Here is a tiny trained network, its code and every weight. The questions are about switching its units off for an input and a class, where a switched-off unit gives its printed mean instead of its output.

import numpy as np


def w(rows, s, z=0):
    codes = np.array(rows[::2]) - 128.0
    scale = np.full(codes.shape[1], s)
    scale[-1] = z or s
    return codes * scale


def f(y):
    return y / 2 * (1 + np.tanh(0.7978845608 * (y + 0.044715 * y**3)))


def log_softmax(a):
    a = a - a.max(-1, keepdims=True)
    return a - np.log(np.exp(a).sum(-1, keepdims=True))


def net(x, mask):
    res = np.array(x, float).reshape(1, 5) / 4 @ E
    y = f(res @ A[0][:, :-1].T + A[0][:, -1])
    res = res + np.where(mask, y, B[0][:, -1]) @ B[0][:, :-1]
    return log_softmax(res[-1] @ U[:, :-1].T + U[:, -1])


A, B = {}, {}
E = w([
[143,124,140,124,132,121,129,141,126,135],'x0',
[138,128,133,120,128,118,136,132,123,137],'x1',
[68,133,98,137,51,133,98,218,105,239],'x2',
[175,120,117,84,91,253,58,111,32,111],'x3',
[91,164,202,204,177,100,122,106,38,151],'x4',
],0.016)
A[0] = w([
[154,76,87,76,52,161,59,183,128,157,136],'n0',
[107,102,124,172,131,67,133,159,234,164,190],'n1',
[201,109,127,92,135,181,95,77,48,104,151],'n2',
[97,156,196,167,172,77,180,119,190,119,233],'n3',
[112,74,68,111,90,120,111,166,139,150,92],'n4',
[71,143,116,156,139,95,151,186,184,160,132],'n5',
[139,141,167,131,173,186,83,87,30,165,114],'n6',
[139,129,122,136,74,161,134,116,101,149,87],'n7',
[112,171,198,212,144,58,61,93,87,150,144],'n8',
[155,74,82,55,84,158,137,119,234,134,248],'n9',
[50,157,111,144,36,143,95,225,120,246,149],'n10',
[88,157,205,181,140,126,139,91,51,156,134],'n11',
],0.011,0.012)
B[0] = w([
[111,134,185,48,76,164,142,104,106,106,212],'n0',
[138,94,82,116,123,53,116,78,172,151,222],'n1',
[138,131,140,132,132,123,34,139,73,63,232],'n2',
[119,85,133,159,164,137,209,62,155,156,247],'n3',
[89,128,153,86,111,92,125,109,86,140,164],'n4',
[103,75,103,142,94,49,101,113,181,171,192],'n5',
[115,188,168,166,140,135,96,166,70,104,214],'n6',
[128,147,134,140,87,168,134,150,136,150,152],'n7',
[75,68,117,166,169,179,131,135,125,145,219],'n8',
[204,147,105,2,147,93,133,109,181,89,244],'n9',
[44,146,87,103,61,147,119,202,130,219,252],'n10',
[81,146,102,205,151,114,148,164,114,143,214],'n11',
],0.013,0.025)
U = w([
[249,111,86,103,209,94,239,55,198,112,167],'0',
[254,122,138,79,158,168,54,104,99,59,169],'1',
[98,40,205,202,210,145,221,20,114,143,163],'2',
[140,150,202,235,194,134,58,91,48,101,189],'3',
[124,96,69,81,57,35,100,101,166,188,169],'4',
[125,138,178,43,18,202,128,122,84,150,75],'5',
[61,62,62,192,132,116,160,167,129,228,77],'6',
[86,190,147,174,105,181,106,233,50,184,3],'7',
],0.0089,0.0043)

Each question gives the input, the list of numbers given to net, and the class t.
The units are the neurons (one row each of A and B). Each row of codes is followed by its name. A weight is (code - 128) times the scale printed after its matrix; where a second scale follows, it is the last column's (A, B and U).
mask holds one flag per neuron, in row order. A switched-off neuron (its flag False) gives its mean, the last column of its row in B, instead of its output. The means were averaged over made-up inputs and are rounded, as every weight is.
A unit's drop is (log p(t) with every unit on - log p(t) with that unit switched off) / (log p(t) with every unit on - log p(t) with every unit switched off).
The circuit of an input: a set's keep is (log p(t) with only the set's units on - log p(t) with every unit switched off) / (log p(t) with every unit on - log p(t) with every unit switched off). Starting from all 12 units, units are removed one at a time, each time the one whose removal leaves the highest keep (on an exact tie, the one counted first), for as long as the keep stays at least 0.8.
circuit, biggest first: the units of the circuit, biggest drop first
most important unit: the unit with the biggest drop
top k neurons: the k neurons with the biggest drops, biggest first
drop of u: that unit's drop, to one decimal
input [8,-7,-2,1,-1], class 1: circuit, biggest first -> n3; n10
input [6,8,-3,-7,5], class 2: circuit, biggest first -> n3
input [8,6,0,8,-8], class 1: top 2 neurons -> n9; n10
input [5,3,-7,1,1], class 3: circuit, biggest first -> n9; n2
input [-5,-2,0,6,2], class 3: top 2 neurons -> n10; n2
input [4,-2,0,1,0], class 1: circuit, biggest first -> n10; n3
input [3,5,0,-3,2], class 2: top 3 neurons -> n10; n9; n3
input [-5,-8,2,1,7], class 7: top 2 neurons -> n6; n1
input [-2,5,-1,-2,-8], class 0: top 2 neurons -> n10; n9
input [-4,-7,0,3,1], class 3: top 2 neurons -> n10; n9
input [-7,-2,-3,1,5], class 3: top 2 neurons -> n10; n6
input [1,8,1,1,0], class 5: top 2 neurons -> n1; n11
input [-4,-1,0,6,0], class 1: top 2 neurons -> n10; n2
input [4,3,1,4,7], class 7: most important unit -> n3
input [5,-7,-1,0,5], class 2: top 3 neurons -> n10; n2; n8
input [2,4,2,2,0], class 5: drop of n11 -> 0.3
input [-8,5,-2,8,4], class 3: drop of n10 -> 0.3
input [1,-7,6,5,-1], class 5: drop of n0 -> 0.9
